Each row has a name. Each question is about the rows just above it.

[-0.85 -0.08  2.53  3.81 -2.29  1.03 -0.78  3.74 -3.43 -4.77 -4.06  4.40
 -2.53  0.58  1.61  7.08 -1.28  2.33  2.73 -2.08  0.01 -0.39  1.26 -0.86
 -2.14 -3.95 -2.44  3.12  4.97 -2.55] : gepa
[-1.18  5.65  3.17 -1.30 -2.06 -0.46  0.92  5.82 -1.27 -0.93 -1.13  0.19
  8.21 -0.51 -0.30 -1.20 -0.78 -1.60  0.08 -1.12  0.27  4.18  0.24  2.10
 -1.93  2.12 -2.99  5.07 -0.23 -1.71] : tel
[ 0.55  1.94  1.80 -1.12 -1.49 -0.74 -0.71  3.97 -3.14 -3.29 -0.75  0.32
  1.84 -1.28  0.17 -0.33 -0.53  3.17 -2.21  0.45  5.58  0.73 -1.79  0.61
 -2.16 -1.99 -1.21  1.64  1.83 -1.36] : Pok
[ 1.55 -2.74 -1.87  1.90  6.47  0.65 -1.03 -3.58  2.55  1.58  1.17 -0.19
 -4.84  0.52  1.04  1.83  2.61  1.62 -0.66  2.38 -3.02 -2.15 -0.54 -0.97
  1.93 -2.22  2.64 -2.86 -0.01  2.55] : rebu
[-1.39  1.54  1.42 -0.32 -1.76  0.70 -0.09  2.46 -0.10 -1.98 -2.31  0.76
  3.00  1.26  0.02 -0.21 -0.60 -1.89  2.04 -1.61 -2.65  0.81  2.49  0.48
 -1.85 -1.26 -3.04  3.49 -0.07 -1.79] : ded
[-0.93 -0.24  1.46  2.40 -1.39  1.77 -1.31  2.23 -2.64 -4.44 -3.14  2.89
 -1.81  1.77  1.77  4.00 -0.49  0.29  2.19 -1.27 -2.18 -0.91  2.24 -0.33
 -2.45 -4.10 -3.05  3.13  1.63 -2.09] : zel
[-0.36 -2.32 -1.45  2.87  2.99  2.88 -1.49 -2.96  1.17 -2.47 -1.78  0.58
 -4.24  3.42  2.28  3.26  1.92  0.04  0.74 -0.18 -3.94 -2.21  2.16 -0.64
 -1.02 -3.77 -1.66 -1.39 -0.12 -0.14] : Zuf
[ 1.49 -1.69 -1.29 -0.22  0.46 -0.62 -0.56 -2.39 -1.10  0.97  1.61 -0.31
 -2.95 -1.07 -0.05  0.05 -0.01  2.08 -1.48  1.68  0.77 -1.45 -1.57 -0.48
  0.88 -0.36  2.20 -2.03  0.13  1.11] : Nufir
[ 2.13 -1.25 -1.09 -0.73 -0.15 -0.84 -0.51 -1.80 -1.96  0.51  2.04 -0.41
 -2.16 -1.38 -0.09 -0.33 -0.24  3.40 -2.03  2.22  3.13 -1.22 -1.92 -0.22
  0.58  0.09  2.55 -1.76  0.26  0.89] : fabi
[-0.23 -0.12 -0.10 -0.35 -1.49 -0.67  0.24  0.04 -1.61 -0.36 -0.25  0.04
  0.04 -1.03 -0.40 -0.13 -0.81 -0.21 -0.57 -0.59  1.23  0.03 -1.05 -0.18
 -0.32  0.41 -0.13 -0.66  0.41 -0.67] : vosaz
[-1.17 -1.44 -0.46  2.54  0.79  6.06 -1.79 -1.29  1.85 -3.61 -2.55  1.88
 -2.64  8.52  2.80  2.78  1.44 -1.27  3.80 -0.88 -4.54 -1.96  6.47 -0.17
 -2.46 -4.30 -3.66  2.01 -0.48 -1.49] : Keb
[ 7.08 -1.28] with -1 step of 0.01 on every entry: : [ 7.07 -1.29]
[-1.03 -3.58  2.55] with +1 step of 0.01 on every entry: : [-1.02 -3.57  2.56]
[-1.26] with -1 step of 0.01 on every entry: : [-1.27]

